Below are the code and all the weights of a small trained network. Each question names an input and a target symbol and asks about switching units off, where a switched-off unit gives its printed mean instead of its output.

import numpy as np


def w(rows, s, z=0):
    codes = np.array(rows[::2]) - 128.0
    scale = np.full(codes.shape[1], s)
    scale[-1] = z or s
    return codes * scale


def norm(h):
    return h / np.sqrt((h * h).mean(-1, keepdims=True) + 1e-5)


def f(y):
    return y / 2 * (1 + np.tanh(0.7978845608 * (y + 0.044715 * y**3)))


def softmax(a):
    e = np.exp(a - a.max(-1, keepdims=True))
    return e / e.sum(-1, keepdims=True)


def log_softmax(a):
    a = a - a.max(-1, keepdims=True)
    return a - np.log(np.exp(a).sum(-1, keepdims=True))


def net(x, mask):
    ids = ['ΓΔΛΠΣΨαβεζημξτφ'.index(c) for c in x.split()]
    T = len(ids)
    res = E[ids] + P[:T]
    u = 0
    for l in range(2):
        r = norm(res)
        for j in range(2):
            rows = slice(2 * j, 2 * j + 2)
            q, k, v = (r @ M[l][rows].T for M in (Q, K, V))
            z = softmax(np.where(np.tri(T) > 0, q @ k.T / 2**0.5, -1e9)) @ v
            o = O[l][rows]
            res = res + np.where(mask[u + j], z, o[:, -1]) @ o[:, :-1]
        u += 2
        y = f(norm(res) @ A[l][:, :-1].T + A[l][:, -1])
        res = res + np.where(mask[u : u + 8], y, B[l][:, -1]) @ B[l][:, :-1]
        u += 8
    return log_softmax(norm(res)[-1] @ U[:, :-1].T + U[:, -1])


Q, K, V, O, A, B = {}, {}, {}, {}, {}, {}
E = w([
[127,126,148,176,58],'Γ',
[120,115,196,189,220],'Δ',
[156,176,79,139,153],'Λ',
[123,188,88,81,111],'Π',
[144,170,87,134,182],'Σ',
[130,186,83,91,122],'Ψ',
[164,177,189,106,195],'α',
[170,132,98,152,196],'β',
[65,12,94,135,151],'ε',
[58,152,62,101,40],'ζ',
[166,1,161,223,147],'η',
[77,69,191,63,42],'μ',
[181,43,8,157,38],'ξ',
[80,171,153,151,143],'τ',
[127,198,103,120,148],'φ',
],0.0078)
P = w([
[85,127,100,163,253],'0',
[88,128,101,143,233],'1',
[100,139,99,136,219],'2',
[104,138,105,130,206],'3',
[116,141,108,121,186],'4',
[125,142,113,116,165],'5',
[132,146,112,104,152],'6',
[139,147,115,94,131],'7',
[151,148,111,83,117],'8',
[157,148,113,75,95],'9',
[162,143,112,79,100],'10',
],0.0034)
Q[0] = w([
[202,182,203,181,81],'0.h0',
[43,36,182,76,79],'0.h0',
[37,67,239,252,1],'0.h1',
[193,161,205,159,186],'0.h1',
],0.0067)
K[0] = w([
[166,149,166,105,95],'0.h0',
[122,110,127,70,186],'0.h0',
[71,127,71,246,110],'0.h1',
[97,92,172,94,127],'0.h1',
],0.011)
V[0] = w([
[229,212,200,171,39],'0.h0',
[42,88,71,164,124],'0.h0',
[177,98,212,5,155],'0.h1',
[182,130,60,73,185],'0.h1',
],0.0029)
O[0] = w([
[94,90,124,6,162,1],'0.h0',
[125,254,145,127,121,176],'0.h0',
[147,232,101,50,180,144],'0.h1',
[157,133,74,189,208,173],'0.h1',
],0.0031,0.0021)
A[0] = w([
[160,91,155,109,52,164],'0.n0',
[1,115,115,143,33,246],'0.n1',
[89,147,80,140,101,82],'0.n2',
[157,77,36,173,165,144],'0.n3',
[100,147,78,216,104,4],'0.n4',
[52,136,186,162,156,230],'0.n5',
[131,203,123,126,129,110],'0.n6',
[155,63,103,218,79,159],'0.n7',
],0.0074,0.0031)
B[0] = w([
[36,154,163,103,126,155],'0.n0',
[144,168,49,204,254,253],'0.n1',
[152,108,82,118,106,135],'0.n2',
[81,143,102,74,23,209],'0.n3',
[171,228,51,34,174,134],'0.n4',
[207,102,133,181,65,218],'0.n5',
[133,67,79,146,106,182],'0.n6',
[120,225,194,74,46,194],'0.n7',
],0.0067,0.0043)
Q[1] = w([
[251,180,47,14,134],'1.h0',
[90,101,118,61,107],'1.h0',
[228,53,75,71,101],'1.h1',
[60,127,188,254,158],'1.h1',
],0.0091)
K[1] = w([
[131,215,166,89,161],'1.h0',
[105,125,122,69,156],'1.h0',
[45,115,155,149,178],'1.h1',
[249,105,94,161,107],'1.h1',
],0.012)
V[1] = w([
[174,11,60,157,61],'1.h0',
[4,185,110,236,111],'1.h0',
[241,93,118,82,99],'1.h1',
[47,159,184,54,192],'1.h1',
],0.0041)
O[1] = w([
[109,86,78,254,135,104],'1.h0',
[36,76,80,65,24,218],'1.h0',
[181,148,91,73,73,78],'1.h1',
[59,123,94,207,107,6],'1.h1',
],0.0052,0.0023)
A[1] = w([
[153,99,151,72,69,11],'1.n0',
[44,158,121,184,155,172],'1.n1',
[146,141,92,138,87,196],'1.n2',
[1,23,105,203,115,45],'1.n3',
[220,192,136,80,219,11],'1.n4',
[154,102,213,159,140,23],'1.n5',
[125,161,72,114,136,161],'1.n6',
[151,29,164,172,137,2],'1.n7',
],0.0092,0.0043)
B[1] = w([
[76,119,208,66,197,117],'1.n0',
[25,86,159,143,100,224],'1.n1',
[121,124,177,131,145,237],'1.n2',
[79,112,207,155,254,186],'1.n3',
[236,147,139,66,200,233],'1.n4',
[114,104,111,44,160,140],'1.n5',
[126,106,177,134,152,254],'1.n6',
[171,75,99,87,87,121],'1.n7',
],0.0088,0.0043)
U = w([
[126,189,68,98,78,151],'Γ',
[131,123,122,139,131,63],'Δ',
[92,174,35,135,187,85],'Λ',
[128,121,119,132,135,57],'Π',
[118,79,64,137,134,116],'Σ',
[79,69,83,27,153,72],'Ψ',
[125,108,111,161,89,163],'α',
[176,132,130,231,108,140],'β',
[113,92,60,131,112,165],'ε',
[176,159,157,84,204,187],'ζ',
[72,51,178,154,191,185],'η',
[116,249,171,180,149,2],'μ',
[154,15,129,116,104,134],'ξ',
[160,109,242,147,78,60],'τ',
[124,129,118,139,128,88],'φ',
],0.014,0.0052)

Each question gives the input, a string of symbols that net reads in full, and the target symbol t.
The units are the heads (2 rows each of Q, K, V and O) and the neurons (one row each of A and B). Each row of codes is followed by its name. A weight is (code - 128) times the scale printed after its matrix; where a second scale follows, it is the last column's (O, A, B and U).
mask holds one flag per unit, layer by layer, with each layer's heads first. A switched-off unit (its flag False) gives its mean, the last column of its rows in O or B, instead of its output. The means were averaged over made-up inputs and are rounded, as every weight is.
A unit's drop is (log p(t) with every unit on - log p(t) with that unit switched off) / (log p(t) with every unit on - log p(t) with every unit switched off).
The circuit of an input: a set's keep is (log p(t) with only the set's units on - log p(t) with every unit switched off) / (log p(t) with every unit on - log p(t) with every unit switched off). Starting from the 12 units with the biggest drops (on a tie, the unit counted first), units are removed one at a time, each time the one whose removal leaves the highest keep (on an exact tie, the one counted first), for as long as the keep stays at least 0.8.
units of the circuit, in order: the units of the circuit, biggest drop first
most important unit: the unit with the biggest drop
k most important neurons: the k neurons with the biggest drops, biggest first
top k neurons in layer l: the k neurons of layer l with the biggest drops, biggest first
which heads matter: for each layer, one digit per head in row order, 1 if its drop is at least 0.15 and else 0, layers parted by /
input α ζ η Γ ε Γ Ψ, target Ψ: which heads matter	00 / 10
input Λ μ η α Ψ β ε α Γ Π, target Ψ: 4 most important neurons	0.n7, 0.n0, 0.n6, 0.n1
input ε Γ φ, target Ψ: which heads matter	01 / 10
input ε Ψ Σ β ξ Λ, target Γ: 2 most important neurons	0.n3, 1.n3
input μ Ψ ξ Ψ μ ζ ζ β φ, target η: top 4 neurons in layer 0	0.n6, 0.n7, 0.n1, 0.n0
input ε Π α Γ Σ, target Ψ: 2 most important neurons	0.n7, 0.n1
input ξ Δ α μ ε β ε β Σ Σ, target η: which heads matter	10 / 01
input ε φ η μ Λ Λ Ψ, target η: which heads matter	00 / 01
input Γ μ α β μ ε α Δ η, target τ: units of the circuit, in order	0.n7
input μ μ η β ξ φ β, target η: top 2 neurons in layer 0	0.n6, 0.n7
input φ Ψ μ τ α ε Γ, target μ: which heads matter	01 / 01
input Γ η ε η μ Π, target η: which heads matter	00 / 01
input α ξ ξ Ψ ζ μ α μ Ψ, target η: 2 most important neurons	0.n0, 0.n6
input Λ ξ Λ, target Γ: top 2 neurons in layer 0	0.n3, 0.n1
input Σ α ε α Δ Δ Γ β, target Ψ: 4 most important neurons	0.n7, 0.n1, 0.n3, 0.n0
input ε β ε Π η β, target τ: 3 most important neurons	0.n1, 0.n3, 1.n4
input μ τ μ Δ Δ Λ, target η: units of the circuit, in order	1.h1, 0.n7, 0.n1
input Γ β Γ ξ μ Σ, target η: top 3 neurons in layer 0	0.n0, 0.n1, 0.n6
input ε φ ξ ξ β φ, target β: which heads matter	00 / 10
input α α μ β Δ μ ε ε Λ, target η: 3 most important neurons	0.n0, 0.n5, 0.n6
input Λ Ψ Ψ β, target τ: 4 most important neurons	0.n1, 0.n3, 1.n2, 1.n4
input Ψ φ η α Ψ η μ β, target η: 2 most important neurons	0.n0, 0.n7
input Λ ξ φ μ Π β φ Γ β, target Ψ: 2 most important neurons	0.n7, 0.n1
input α Σ ξ φ τ, target β: 2 most important neurons	0.n5, 0.n7
input Σ α Ψ Σ η Γ ζ ξ ξ Λ, target Ψ: most important unit	0.n7
input ζ α φ α μ α α μ, target η: most important neuron	1.n3
input α ξ μ Λ ε Π, target η: 2 most important neurons	0.n7, 0.n6
input β ζ Π Γ Γ Δ ξ Ψ, target Ψ: most important unit	1.h0
input Π η μ ξ Γ φ, target Ψ: 4 most important neurons	0.n7, 0.n6, 0.n1, 0.n5
